Here is a tiny trained network, its code and every weight. The questions are about switching its units off for an input and a class, where a switched-off unit gives its printed mean instead of its output.

import numpy as np


def w(rows, s, z=0):
    codes = np.array(rows[::2]) - 128.0
    scale = np.full(codes.shape[1], s)
    scale[-1] = z or s
    return codes * scale


def f(y):
    return y / 2 * (1 + np.tanh(0.7978845608 * (y + 0.044715 * y**3)))


def log_softmax(a):
    a = a - a.max(-1, keepdims=True)
    return a - np.log(np.exp(a).sum(-1, keepdims=True))


def net(x, mask):
    res = np.array(x, float).reshape(1, 5) / 4 @ E
    y = f(res @ A[0][:, :-1].T + A[0][:, -1])
    res = res + np.where(mask, y, B[0][:, -1]) @ B[0][:, :-1]
    return log_softmax(res[-1] @ U[:, :-1].T + U[:, -1])


A, B = {}, {}
E = w([
[186,134,196,251],'x0',
[44,154,90,139],'x1',
[186,2,138,171],'x2',
[199,139,44,199],'x3',
[10,157,133,136],'x4',
],0.0085)
A[0] = w([
[128,105,52,64,221],'neuron 1',
[156,199,170,170,234],'neuron 2',
[128,191,146,87,158],'neuron 3',
[49,62,173,189,223],'neuron 4',
[103,174,169,92,237],'neuron 5',
[124,93,111,194,177],'neuron 6',
[178,225,167,61,195],'neuron 7',
[69,120,36,116,254],'neuron 8',
[152,132,141,78,93],'neuron 9',
[111,187,177,88,148],'neuron 10',
[249,196,50,162,112],'neuron 11',
[81,155,77,182,181],'neuron 12',
[192,124,199,201,151],'neuron 13',
[90,101,139,58,194],'neuron 14',
[90,141,124,115,112],'neuron 15',
[136,203,168,82,111],'neuron 16',
[126,102,237,214,156],'neuron 17',
[152,138,171,74,34],'neuron 18',
[130,100,187,152,108],'neuron 19',
],0.011,0.0045)
B[0] = w([
[180,92,73,142,214],'neuron 1',
[73,156,111,155,213],'neuron 2',
[118,39,103,215,176],'neuron 3',
[77,229,168,131,211],'neuron 4',
[48,125,98,213,205],'neuron 5',
[130,177,161,99,186],'neuron 6',
[79,69,2,197,195],'neuron 7',
[149,164,55,139,240],'neuron 8',
[133,96,113,116,133],'neuron 9',
[74,105,134,198,184],'neuron 10',
[171,204,88,90,255],'neuron 11',
[100,163,55,148,191],'neuron 12',
[142,190,201,175,247],'neuron 13',
[193,162,114,187,206],'neuron 14',
[83,144,137,139,158],'neuron 15',
[96,77,93,177,170],'neuron 16',
[94,153,187,188,233],'neuron 17',
[172,86,128,153,129],'neuron 18',
[124,158,184,168,161],'neuron 19',
],0.0088,0.0092)
U = w([
[155,201,113,161,70],'0',
[55,51,107,186,185],'1',
[234,125,142,98,143],'2',
[167,65,129,118,73],'3',
[115,186,123,162,240],'4',
[129,153,167,69,3],'5',
[152,184,252,159,154],'6',
],0.011,0.0051)

Each question gives the input, the list of numbers given to net, and the class t.
The units are the neurons (one row each of A and B). Each row of codes is followed by its name. A weight is (code - 128) times the scale printed after its matrix; where a second scale follows, it is the last column's (A, B and U).
mask holds one flag per neuron, in row order. A switched-off neuron (its flag False) gives its mean, the last column of its row in B, instead of its output. The means were averaged over made-up inputs and are rounded, as every weight is.
A unit's drop is (log p(t) with every unit on - log p(t) with that unit switched off) / (log p(t) with every unit on - log p(t) with every unit switched off).
The circuit of an input: a set's keep is (log p(t) with only the set's units on - log p(t) with every unit switched off) / (log p(t) with every unit on - log p(t) with every unit switched off). Starting from the 12 units with the biggest drops (on a tie, the unit counted first), units are removed one at a time, each time the one whose removal leaves the highest keep (on an exact tie, the one counted first), for as long as the keep stays at least 0.8.
units of the circuit, in order: the units of the circuit, biggest drop first
k most important neurons: the k neurons with the biggest drops, biggest first
drop of u: that unit's drop, to one decimal
input [6,4,-1,-3,5], class 6: units of the circuit, in order	neuron 7; neuron 17
input [3,-5,6,6,-7], class 6: units of the circuit, in order	neuron 13
input [3,-2,3,8,-3], class 6: units of the circuit, in order	neuron 13; neuron 7
input [-7,-2,-6,8,2], class 1: units of the circuit, in order	neuron 7; neuron 3
input [-7,-3,1,-1,4], class 1: 2 most important neurons	neuron 11; neuron 13
input [-7,2,7,-7,-8], class 3: 3 most important neurons	neuron 11; neuron 13; neuron 6
input [3,0,-6,-6,-1], class 1: drop of neuron 2	0.0
input [-7,-7,6,-2,4], class 2: drop of neuron 14	0.1
input [-1,1,8,-2,-3], class 6: drop of neuron 16	0.0
input [-6,5,7,-5,-7], class 3: drop of neuron 11	0.4
